Below is a small trained network, with its code and all its weights. Each question gives an input and a target symbol and asks what happens when units are switched off, that is, made to give their printed mean instead of their output.

import numpy as np


def w(rows, s, z=0):
    codes = np.array(rows[::2]) - 128.0
    scale = np.full(codes.shape[1], s)
    scale[-1] = z or s
    return codes * scale


def f(y):
    return np.maximum(y, 0)


def softmax(a):
    e = np.exp(a - a.max(-1, keepdims=True))
    return e / e.sum(-1, keepdims=True)


def log_softmax(a):
    a = a - a.max(-1, keepdims=True)
    return a - np.log(np.exp(a).sum(-1, keepdims=True))


def net(x, mask):
    ids = ['βδζημπσ'.index(c) for c in x.split()]
    T = len(ids)
    res = E[ids] + P[:T]
    u = 0
    for l in range(2):
        q, k, v = (res @ M[l].T for M in (Q, K, V))
        z = softmax(np.where(np.tri(T) > 0, q @ k.T / 4**0.5, -1e9)) @ v
        res = res + np.where(mask[u], z, O[l][:, -1]) @ O[l][:, :-1]
        u += 1
        y = f(res @ A[l][:, :-1].T + A[l][:, -1])
        res = res + np.where(mask[u : u + 4], y, B[l][:, -1]) @ B[l][:, :-1]
        u += 4
    return log_softmax(res[-1] @ U[:, :-1].T + U[:, -1])


Q, K, V, O, A, B = {}, {}, {}, {}, {}, {}
E = w([
[72,184,171,197,113,233],'β',
[122,112,195,202,81,102],'δ',
[25,140,113,86,177,144],'ζ',
[201,70,71,85,162,102],'η',
[41,180,133,89,210,201],'μ',
[158,119,5,205,50,157],'π',
[17,113,107,83,158,109],'σ',
],0.016)
P = w([
[90,46,144,254,225,131],'0',
[80,67,82,223,195,121],'1',
[85,82,69,190,171,137],'2',
[89,100,68,162,154,150],'3',
[88,115,70,141,140,163],'4',
[92,139,74,123,131,165],'5',
[91,147,70,111,121,174],'6',
[88,157,74,97,110,180],'7',
[83,168,71,85,97,183],'8',
[84,176,78,72,89,187],'9',
[80,183,76,74,81,180],'10',
[79,200,84,66,78,183],'11',
[75,207,78,53,71,183],'12',
[67,209,89,44,67,174],'13',
],0.0069)
Q[0] = w([
[115,155,175,198,16,16],'0.h1',
[84,246,170,196,132,255],'0.h1',
[196,152,79,112,25,149],'0.h1',
[47,159,110,147,184,184],'0.h1',
],0.0065)
K[0] = w([
[198,148,231,215,60,76],'0.h1',
[27,130,153,165,108,122],'0.h1',
[201,62,64,170,98,224],'0.h1',
[19,233,158,140,101,254],'0.h1',
],0.0062)
V[0] = w([
[189,180,105,201,77,129],'0.h1',
[147,142,194,98,186,23],'0.h1',
[136,178,150,144,90,95],'0.h1',
[2,60,134,90,137,179],'0.h1',
],0.0087)
O[0] = w([
[181,127,202,1,101,209,80],'0.h1',
[50,59,88,130,46,173,35],'0.h1',
[183,18,105,99,92,188,76],'0.h1',
[157,184,119,169,139,35,250],'0.h1',
],0.0071,0.011)
A[0] = w([
[175,129,119,167,123,112,111],'0.n1',
[157,122,167,112,159,97,122],'0.n2',
[55,57,250,61,85,162,2],'0.n3',
[131,119,131,132,107,105,168],'0.n4',
],0.018,0.026)
B[0] = w([
[96,110,125,144,109,136,195],'0.n1',
[93,113,110,170,98,110,147],'0.n2',
[18,140,4,90,109,186,128],'0.n3',
[158,140,144,120,119,122,254],'0.n4',
],0.027,0.0051)
Q[1] = w([
[162,196,171,155,196,124],'1.h1',
[32,162,123,251,161,115],'1.h1',
[115,53,166,113,86,143],'1.h1',
[214,18,137,54,108,131],'1.h1',
],0.017)
K[1] = w([
[83,211,155,95,115,104],'1.h1',
[185,177,160,176,5,178],'1.h1',
[153,60,149,161,151,139],'1.h1',
[129,66,106,149,228,81],'1.h1',
],0.018)
V[1] = w([
[144,175,8,172,149,192],'1.h1',
[61,103,124,49,78,21],'1.h1',
[2,157,162,88,175,165],'1.h1',
[49,86,27,12,185,139],'1.h1',
],0.0071)
O[1] = w([
[118,55,253,155,175,76,245],'1.h1',
[161,235,57,207,152,127,43],'1.h1',
[253,80,93,154,196,166,109],'1.h1',
[176,122,142,227,145,237,1],'1.h1',
],0.0067,0.0088)
A[1] = w([
[83,70,117,135,184,253,5],'1.n1',
[148,164,162,100,146,192,94],'1.n2',
[139,75,69,151,91,117,106],'1.n3',
[104,120,103,107,97,116,114],'1.n4',
],0.022,0.027)
B[1] = w([
[179,48,54,255,15,27,128],'1.n1',
[42,93,108,121,135,83,160],'1.n2',
[80,225,175,127,80,175,161],'1.n3',
[121,125,111,155,150,200,254],'1.n4',
],0.022,0.0045)
U = w([
[192,85,43,1,148,96,252],'β',
[121,138,72,98,157,161,92],'δ',
[143,126,90,145,119,108,74],'ζ',
[192,181,163,90,124,159,170],'η',
[140,117,149,151,213,181,70],'μ',
[48,126,186,171,68,138,88],'π',
[144,134,68,139,84,83,76],'σ',
],0.0099,0.011)

Each question gives the input, a string of symbols that net reads in full, and the target symbol t.
The units are the heads (4 rows each of Q, K, V and O) and the neurons (one row each of A and B). Each row of codes is followed by its name. A weight is (code - 128) times the scale printed after its matrix; where a second scale follows, it is the last column's (O, A, B and U).
mask holds one flag per unit, layer by layer, with each layer's heads first. A switched-off unit (its flag False) gives its mean, the last column of its rows in O or B, instead of its output. The means were averaged over made-up inputs and are rounded, as every weight is.
A unit's drop is (log p(t) with every unit on - log p(t) with that unit switched off) / (log p(t) with every unit on - log p(t) with every unit switched off).
The circuit of an input: a set's keep is (log p(t) with only the set's units on - log p(t) with every unit switched off) / (log p(t) with every unit on - log p(t) with every unit switched off). Starting from all 10 units, units are removed one at a time, each time the one whose removal leaves the highest keep (on an exact tie, the one counted first), for as long as the keep stays at least 0.8.
circuit, biggest first: the units of the circuit, biggest drop first
unit that matters most: the unit with the biggest drop
k most important neurons: the k neurons with the biggest drops, biggest first
k most important neurons of layer l: the k neurons of layer l with the biggest drops, biggest first
drop of u: that unit's drop, to one decimal
input μ μ σ β η π δ β, target η: 2 most important neurons : (1.n2; 0.n2)
input η μ η μ μ β β π, target π: 2 most important neurons : (0.n1; 1.n4)
input δ ζ μ π β μ μ μ σ ζ μ η, target π: unit that matters most : 0.n2
input β β β ζ μ π ζ μ η β ζ η, target η: circuit, biggest first : (0.h1; 1.h1; 0.n2; 1.n3)
input π π π η μ η ζ β μ ζ π μ δ μ, target δ: 3 most important neurons : (0.n4; 1.n4; 0.n2)
input μ μ η, target π: circuit, biggest first : (1.n3; 0.n2)
input β π δ μ δ δ μ μ ζ, target δ: circuit, biggest first : (1.h1; 1.n4)
input μ π η π μ π μ π μ π δ δ, target η: circuit, biggest first : (0.h1; 1.h1)
input μ μ μ π β β μ μ η δ σ, target δ: circuit, biggest first : (1.n4; 1.h1; 0.n4)
input η μ μ π π σ σ η μ μ β ζ, target β: 2 most important neurons : (0.n1; 1.n3)
input μ μ δ σ, target δ: circuit, biggest first : (1.n4; 1.h1)
input μ β σ, target β: 3 most important neurons of layer 0 : (0.n1; 0.n4; 0.n2)
input β μ μ μ η σ, target β: 2 most important neurons of layer 0 : (0.n4; 0.n1)
input μ μ η π π σ η μ μ β σ μ η μ, target β: circuit, biggest first : (1.h1)
input η π η η μ μ π μ μ μ μ ζ σ π, target β: 2 most important neurons of layer 1 : (1.n2; 1.n4)
input μ σ δ σ π π, target η: 2 most important neurons of layer 0 : (0.n1; 0.n4)
input β μ μ μ σ μ π π β δ μ ζ, target δ: 2 most important neurons of layer 0 : (0.n4; 0.n2)
input π π μ β σ π μ μ μ μ μ π, target β: drop of 0.h1 : 6.6
input μ μ σ η μ μ μ μ μ μ σ μ, target μ: drop of 1.h1 : 1.3
input μ η π μ σ σ π, target η: drop of 0.n1 : 0.8
input μ η μ π π β ζ, target β: drop of 1.h1 : 0.4
input δ μ β δ μ μ π μ π δ π β, target η: most important neuron of layer 1 : (1.n2)
